Below are the code and all the weights of a small trained network. Each question names an input and a class and asks about switching units off, where a switched-off unit gives its printed mean instead of its output.

import numpy as np


def w(rows, s, z=0):
    codes = np.array(rows[::2]) - 128.0
    scale = np.full(codes.shape[1], s)
    scale[-1] = z or s
    return codes * scale


def f(y):
    return np.maximum(y, 0)


def log_softmax(a):
    a = a - a.max(-1, keepdims=True)
    return a - np.log(np.exp(a).sum(-1, keepdims=True))


def net(x, mask):
    res = np.array(x, float).reshape(1, 7) / 4 @ E
    y = f(res @ A[0][:, :-1].T + A[0][:, -1])
    res = res + np.where(mask, y, B[0][:, -1]) @ B[0][:, :-1]
    return log_softmax(res[-1] @ U[:, :-1].T + U[:, -1])


A, B = {}, {}
E = w([
[133,131,129,129,131,129,131],'x0',
[132,134,126,124,122,140,140],'x1',
[139,113,132,95,107,12,220],'x2',
[129,124,128,131,140,117,119],'x3',
[34,187,120,169,168,124,164],'x4',
[149,95,106,252,114,129,151],'x5',
[128,128,130,127,126,133,133],'x6',
],0.019)
A[0] = w([
[66,157,100,171,152,174,113,111],'N1',
[57,202,121,165,156,171,100,135],'N2',
[143,168,118,113,139,98,90,147],'N3',
[169,109,65,243,105,117,144,144],'N4',
[146,81,107,147,110,120,128,102],'N5',
[47,141,107,137,131,68,182,53],'N6',
[98,143,131,100,119,76,159,126],'N7',
[85,143,150,134,138,69,196,68],'N8',
[101,180,138,3,149,124,96,244],'N9',
[183,79,114,116,101,97,144,118],'N10',
[160,135,140,105,110,102,115,113],'N11',
[61,171,103,129,132,46,213,57],'N12',
[106,183,125,130,140,129,127,146],'N13',
[115,165,118,137,135,131,112,104],'N14',
[185,87,163,107,85,78,149,117],'N15',
[105,158,132,128,130,138,119,106],'N16',
[84,177,105,121,108,112,107,124],'N17',
[158,88,97,106,140,142,92,148],'N18',
[212,76,126,114,96,197,29,198],'N19',
[192,73,152,97,78,71,155,123],'N20',
],0.013,0.011)
B[0] = w([
[67,112,122,165,148,127,138,201],'N1',
[33,97,118,124,195,164,110,223],'N2',
[114,128,156,115,128,153,93,150],'N3',
[112,135,62,218,84,115,227,218],'N4',
[130,150,83,130,96,97,148,155],'N5',
[183,123,164,187,56,160,94,181],'N6',
[157,123,126,92,102,122,124,177],'N7',
[189,174,164,156,90,125,110,180],'N8',
[141,83,175,11,153,142,25,244],'N9',
[140,180,64,99,183,88,188,184],'N10',
[157,105,126,101,129,102,159,154],'N11',
[215,117,163,141,73,141,76,202],'N12',
[110,97,179,124,151,165,78,167],'N13',
[122,111,148,129,160,131,131,149],'N14',
[57,169,75,86,204,101,173,195],'N15',
[117,143,149,122,153,160,113,150],'N16',
[144,103,145,130,170,175,116,160],'N17',
[171,119,144,117,109,121,115,170],'N18',
[247,173,192,188,41,151,75,252],'N19',
[84,142,71,71,185,81,170,210],'N20',
],0.011,0.026)
U = w([
[202,123,197,94,112,137,87,252],'0',
[193,139,138,214,82,124,146,247],'1',
[37,96,160,88,201,165,94,69],'2',
[7,115,125,202,157,150,156,9],'3',
[125,112,123,24,174,86,138,25],'4',
[103,155,77,132,152,83,197,85],'5',
],0.011,0.0027)

Each question gives the input, the list of numbers given to net, and the class t.
The units are the neurons (one row each of A and B). Each row of codes is followed by its name. A weight is (code - 128) times the scale printed after its matrix; where a second scale follows, it is the last column's (A, B and U).
mask holds one flag per neuron, in row order. A switched-off neuron (its flag False) gives its mean, the last column of its row in B, instead of its output. The means were averaged over made-up inputs and are rounded, as every weight is.
A unit's drop is (log p(t) with every unit on - log p(t) with that unit switched off) / (log p(t) with every unit on - log p(t) with every unit switched off).
The circuit of an input: a set's keep is (log p(t) with only the set's units on - log p(t) with every unit switched off) / (log p(t) with every unit on - log p(t) with every unit switched off). Starting from the 12 units with the biggest drops (on a tie, the unit counted first), units are removed one at a time, each time the one whose removal leaves the highest keep (on an exact tie, the one counted first), for as long as the keep stays at least 0.8.
circuit, biggest first: the units of the circuit, biggest drop first
most important unit: the unit with the biggest drop
top k neurons: the k neurons with the biggest drops, biggest first
drop when u is switched off: that unit's drop, to one decimal
input [-5,1,-8,-6,1,6,-1], class 3: most important unit	N2
input [-6,-3,2,6,0,2,5], class 5: circuit, biggest first	(N19; N9)
input [2,7,1,4,6,-5,-3], class 0: top 2 neurons	(N12; N6)
input [7,-1,0,-7,1,-6,-2], class 2: top 2 neurons	(N19; N12)
input [8,-5,0,-6,-7,1,-1], class 1: top 3 neurons	(N19; N9; N2)
input [0,-6,6,-3,0,4,-1], class 5: top 2 neurons	(N19; N20)
input [-2,0,-6,-5,1,-1,3], class 2: top 2 neurons	(N2; N12)
input [-5,6,1,5,-1,-2,-7], class 4: top 2 neurons	(N19; N12)
input [-3,7,1,8,0,-5,-5], class 4: top 2 neurons	(N19; N2)
input [4,6,5,7,0,-2,6], class 4: top 2 neurons	(N19; N20)
input [5,1,5,2,6,1,6], class 1: top 2 neurons	(N9; N6)
input [-3,-7,4,-4,6,0,-2], class 0: top 2 neurons	(N4; N12)
input [8,4,-7,-3,-2,2,-5], class 1: top 2 neurons	(N9; N19)
input [8,5,-8,2,2,-7,0], class 2: circuit, biggest first	(N2)
input [-4,-3,-2,-8,-7,2,-5], class 1: drop when N9 is switched off	0.2
input [-7,-1,0,-5,-2,2,-3], class 1: top 2 neurons	(N9; N2)
input [4,-6,-4,0,1,-6,-8], class 2: drop when N12 is switched off	0.2
input [8,-6,8,-7,-6,-7,4], class 4: drop when N10 is switched off	0.0
input [-3,5,-3,2,2,1,-3], class 3: drop when N9 is switched off	0.7
input [5,-2,-4,-4,1,4,2], class 3: most important unit	N12
